[132 116 111 115 118 113 117 163 140 106 170  93 152  81 113 108 114 143
 171 123] = Q
[ 84 171  92 123  91 146 158 112 152 115 142  97 111  97 175 114 110 143
 176  92] = N
[125 124  79  98 107  87  85 160 180 110 154 166 126 118 110  87 144 115
 156 167] = E
[122 171  92 123  91 146 158 112 152 107  89  97 111  97 105 114 110 143
 176  92] = J
[122 157 154 107 121 122 172 131  81 151 108 172  87 148 116 114 161 108
  76 166] = M
[180 118  96 141 107  99 106 119 179 174 156 143 176  98  96 109 142 123
 156 140] = U
q: [132 116 111 115 118 113 117 163 140 106 170  93 152  81 113 108 114 143
 171 123]	Q
both M N: 	[114]
both N M: 	[114]
both M U: 	[107]
both U M: 	[107]

[173 128 163 124] : V
[132 101  93 101] : Y
[124 129 147  92] : C
[172 135 172  89] : B
[172 135 101 150] : R
[123 124 132 124] : W
both W Y: 	[132]
both Y W: 	[132]
both W V: 	[124]
both Y R: 	[101]
both V W: 	[124]
both W C: 	[124]

[159 131 124 101 126 122] -> libi
[135 132 120 171 122 131] -> gafir
[161 130 105 103  97 122] -> liga
[149 132 112 161 108 130] -> nive
[ 97 129 123 176 127 131] -> Dun
[150 128 123  74 124 122] -> Gem
[120 130 123 176 129 136] -> ligit
[101 130 123 180 128 135] -> tudu
[142 133 130 124 136 120] -> dev
[160 122 118 126 117 123] -> Dif
both libi Dun: 	[131]
both liga libi: 	[122]

[127 161 161 116 132 128 128 126 129 126 127 128 125 129 126] = derof
[126  81 138 152 124 130 134 128 150 130 132 173 130 130 131] = Runud
[130 136 122 123 129 127 126 126 123 127 126 117 131 133 126] = tekos
[130 129 123 127 129 127 127 126 127 128 127 124 125 131 126] = kazu
[129 138 124 123 127 128 126 128 124 128 126 116 127 133 127] = sutu
[111 161 161 116 132 130 128 143 119 130 136 130 147 121 138] = Kesin
[130 131 123 126 128 127 127 126 126 130 127 121 126 131 127] = vel
[132 124 124 130 129 126 128 123 127 127 128 134 124 127 123] = furip
q: [132 124 124 130 129 126 128 123 127 127 128 134 124 127 123]	furip
q: [127 161 161 116 132 128 128 126 129 126 127 128 125 129 126]	derof
q: [129 138 124 123 127 128 126 128 124 128 126 116 127 133 127]	sutu
q: [111 161 161 116 132 130 128 143 119 130 136 130 147 121 138]	Kesin

[134 143 140 134 107 139 118 114 142 138 139 178 147 124] : rif
[ 99 114 116 109 130 127 134 163 126 126 115  95 103 132] : bugi
[157 142 144 135 113 141  98 104 131 118 139 152 149 120] : Sim
[104 117 117 141 141 115 146  95 133 162 107 137 127 131] : kipi
[ 97 110 141 126 142 118 160 122 131 145 111 108 114 131] : Rulod
[161 141 142 136 115 139 101 102 132 115 142 150 149 118] : Sul
[172 133 129 140 135 130 120 146 124  90 149 114 127 124] : Kufub
[156 136 124 136 131 128 134 165 129  93 151 148 108 124] : nofot
[144 144 125 134 108 145  98 110 133 126 136 161 149 120] : pulev
[139 130 138 118 130 149 117 166 116  98 133  95 104 134] : ludu
[137 137 133 109 114 130 128 106 145 142 137 180 151 109] : veser
[130 111 105 114 140 113 146 162 129 108 126 100 105 132] : Sutak
both kipi nofot: 	[131]
both Kufub Sul: 	[149]
both nofot bugi: 	[134]
both bugi nofot: 	[134]
q: [ 97 110 141 126 142 118 160 122 131 145 111 108 114 131]	Rulod
both pulev rif: 	[134]

[171 159 127  85  91 160 104  83 165  86 117 139 177 120 138  99 156 178
 133 104 163 114  81 133  96 166 177 123] -> repek
[171 159 127  85  91 160 104  83 165  86 118 139 133 120 138  99 156 178
 133 178 147 144 135  89 151  87 108  86] -> Sobok
[171 159 127  85 117 132 104  83 165  86 117 139 133 120 138  99 156 178
 133 104 147 144 135  89 126  87 108  86] -> farof
q: [171 159 127  85 117 132 104  83 165  86 117 139 133 120 138  99 156 178
 133 104 147 144 135  89 126  87 108  86]	farof
q: [171 159 127  85  91 160 104  83 165  86 118 139 133 120 138  99 156 178
 133 178 147 144 135  89 151  87 108  86]	Sobok

[118 123 119  90 113 119 127 100 125 125 110 139 129 124 130 139 124 135
 120 128 133 111 133 155 110 107 127 152 121 128 140  88 126 125 131 132
 128 123 136 145 128 120 125  92 157 116 127 131 130 115 121 137 128 141
 121  97 108 137 134]  vumok
[154 137 123 155 132 144 139 142 153 120 118 122 124 119 129 131 127 129
 113 134 119 116 117 130 152 127 127 121 132 110 141 130 132 133 111 137
 133 138 135 154 111 154 119 134 103 116 135 134 129 161 119 158 151 123
 136 107 107 116 142]  gez
[169 141 121 164 131 148 142 137 175 124 124 114 133 124 126 135 128 124
 114 144 119 122 113 147 146 128 136 118 124 117 133 125 135 121 112 135
 129 124 131 134 117 130 117 134 107 113 122 143 138 163 119 151 133 124
 123 102 111 126 137]  gorat
[145 130 117 157 161 162 153 127 161 121 118 115 133 126 125 136 130 143
 119 145 130 112 108 135 159 127 127 126 131 113 141 138 140 124 107 132
 132 129 142 135 110 132 114 138 110 122 134 130 144 162 115 153 135 123
 127 110 111 121 139]  Dov
[123 123 123  96 118 117 124 103 125 128 115 142 121 118 130 151 125 127
 121 142 135 109 137 147 117 109 143 134 123 132 141  83 119 121 131 131
 130 116 136 151 139 132 125  85 140 113 139 133 136 114 139 134 126 132
 122  97 108 130 138]  kar
[156 138 118 153 153 137 132 155 173 120 112 118 131 120 128 127 130 129
 115 159 131 113 105 128 148 144 126 120 134 109 129 124 127 124 107 133
 127 123 150 132 112 140 121 135 109 115 138 142 128 152 125 149 152 126
 123 101 112 118 136]  detu
[169 141 121 164 131 148 142 137 175 124 124 114 133 124 126 135 128 124
 114 144 119 122 113 147 146 128 136 118 124 117 133 125 132 121 112 135
 129 124 131 134 117 130 117 134 107 115 129 119 103 118 117 145 137 153
 124 133 147 143 142]  pilor
[126 125 136 125 133 117 138 131 107 132 125 127 129 153 131 123 153 122
 134 112 119 144 143 136 127 166 132 124 122 151 125 121 139 132 146 148
 148 110 136 127 112 112 151 166 106 118 128 119 100 120 116 142 136 156
 124 139 157 145 155]  deguf
[151 132 126 148 141 155 136 128 161 132 113 120 127 126 131 126 132 133
 114 148 124 111 105 137 155 132 124 121 133 111 125 144 135 127 108 135
 128 125 139 123 117 142 120 141 109 127 131 128 125 144 121 142 147 122
 137 101 124 116 142]  kob
[125 125 155 128 129 118 147 123 111 133 125 125 127 157 131 128 148 122
 140 110 109 155 151 131 120 160 126 121 119 133 122 132 152 121 133 153
 138 107 132 126 118 114 139 147 101 120 137 115 100 123 131 137 133 150
 125 145 141 150 141]  fazo
[121 133 126  92 113 120 131 103 113 118 108 149 127 126 126 146 128 141
 128 126 131 109 139 154 115 115 147 138 122 127 125  86 122 125 139 132
 130 111 142 152 139 133 132  84 128 122 125 133 143 113 140 132 123 140
 121 101 108 132 137]  komup
q: [125 125 155 128 129 118 147 123 111 133 125 125 127 157 131 128 148 122
 140 110 109 155 151 131 120 160 126 121 119 133 122 132 152 121 133 153
 138 107 132 126 118 114 139 147 101 120 137 115 100 123 131 137 133 150
 125 145 141 150 141]	fazo
q: [121 133 126  92 113 120 131 103 113 118 108 149 127 126 126 146 128 141
 128 126 131 109 139 154 115 115 147 138 122 127 125  86 122 125 139 132
 130 111 142 152 139 133 132  84 128 122 125 133 143 113 140 132 123 140
 121 101 108 132 137]	komup

[137 136 127 128 128 118 127 128 128 127 130 126 137 126 126 121 128 130
 127 125 127 132 143 121 134]  siriz
[122 136 127 128 128 118 127 128 128 127 130 126 137 122 126 121 128 130
 127 125 127 132 143 128 134]  tik
[109  99  93 128  95  90 128 184 141  96 110  94 102 128 106 143 109 131
 114 164  99 114 142 150 156]  Fesev
[142 112 117 153 117 121 112 105 135 116 123 128 124 133 144 123 138 128
 130 139 124 127 144 127 128]  kifin
[143 149 147 135 128 128 133 160 126 140 137 132 143 158 135 121 136 132
 144 143 102 129 152 117 123]  guse
[122  85 128 141 128 127 124 140 128  93 140 127 128 128 110 118 132 128
 124 130 135 120 148 127 128]  Biref
[124 115 128 139 106 122 126 110 129 106 122 133 126 128 127 110 128 147
 115 147 128 139 128 141 111]  maro
[143 132 147 135 128 128 133 160 126 140 137 132 139 158 116 121 136 132
 144 143 102 129 152 117 123]  kimo
q: [124 115 128 139 106 122 126 110 129 106 122 133 126 128 127 110 128 147
 115 147 128 139 128 141 111]	maro
q: [122 136 127 128 128 118 127 128 128 127 130 126 137 122 126 121 128 130
 127 125 127 132 143 128 134]	tik
q: [122  85 128 141 128 127 124 140 128  93 140 127 128 128 110 118 132 128
 124 130 135 120 148 127 128]	Biref

[154 137 143  89 138 123 127 153 100 123 135 144 133]  Zirez
[157 135 152 136 115 135  88  87 124 134 141 104 128]  nesag
[154 112  94 128 114  97 139 159 145 140 123 110 112]  Dob
[123 145 131 133 153 154  88 154 114 114 127 157 147]  lupi
[ 83 113 152 148 141 146 177  94 131 116 124 168 139]  vil
both nesag Zirez: 	[135]
both Dob nesag: 	[128]

[133 100 105 148 109 171 158 144 170 133 150 117 131 142 132 144  99 143
  92 135 112 166 138 120  96  73 125 135]  ligas
[131 130 123 123 119 117 124 115 126 122 120 135 132 138 125 123 123 126
 130 132 134 128 126 132 122 135 123 121]  Dova
[130 134 125 124 117 122 127 121 131 126 123 138 135 135 130 125 124 127
 127 125 130 132 129 125 120 129 126 125]  Dis
[127 131 128 125 126 119 120 127 126 124 125 129 128 127 128 126 131 129
 135 129 133 128 124 132 130 136 124 128]  goral
[124 134 139 122 138 119 121 127 111 127 126 127 125 118 124 124 140 121
 141 125 131 110 127 132 140 142 129 130]  Gis
[122 144 137 115 131 106 125 111 112 122 116 140 129 129 123 118 138 123
 143 131 140 115 125 128 131 156 121 120]  lano
[128 145 130 111 113 100 119 106 114 118 109 145 137 135 131 115 128 123
 145 128 144 126 122 135 121 157 119 114]  safo
[134 125 110 126  94 127 137 112 146 125 122 140 140 150 129 125 108 135
 112 136 135 151 134 128  98 118 113 117]  reri
[133 125 130 135 133 138 136 132 133 130 134 120 123 127 126 131 125 132
 121 129 123 131 131 130 130 119 131 133]  tavo
[133 137 111 116  94 116 130 103 141 124 120 153 143 151 132 120 109 129
 116 134 139 151 130 124  98 130 112 110]  fogo
[122 115 144 127 126 157 132 126 120 140 154  97 110  99 120 138 150 134
 135 119 106 106 127 129 160 112 151 154]  ven
[117 131 129 127 133 127 122 130 121 127 125 124 126 124 129 124 130 128
 132 126 130 124 125 129 134 131 128 129]  tigel
q: [133 137 111 116  94 116 130 103 141 124 120 153 143 151 132 120 109 129
 116 134 139 151 130 124  98 130 112 110]	fogo
q: [133 125 130 135 133 138 136 132 133 130 134 120 123 127 126 131 125 132
 121 129 123 131 131 130 130 119 131 133]	tavo
q: [128 145 130 111 113 100 119 106 114 118 109 145 137 135 131 115 128 123
 145 128 144 126 122 135 121 157 119 114]	safo

[132 133  98 121 125 132 105 143] : meze
[140 131 106 116 121 126 122 137] : vok
[119 127 149 134 130 126 135 127] : zadu
[144 130 105 131 120 121 123 134] : pago
[116 132 126 122 132 138 152 108] : Rivez
[132 125 151 126 135 130 131 120] : datu
[135 131 105 122 124 131 120 140] : nudo
[127 125 151 135 134 129 132 122] : Pori
[101  88 122 149  91 139 110 109] : reg
[118 132 124 136 131 137 149 104] : dig
both pago Pori: 	[134]
both dig reg: 	[149]
both reg zadu: 	[149]
both Pori pago: 	[134]
both nudo meze: 	[105]
q: [116 132 126 122 132 138 152 108]	Rivez
q: [140 131 106 116 121 126 122 137]	vok

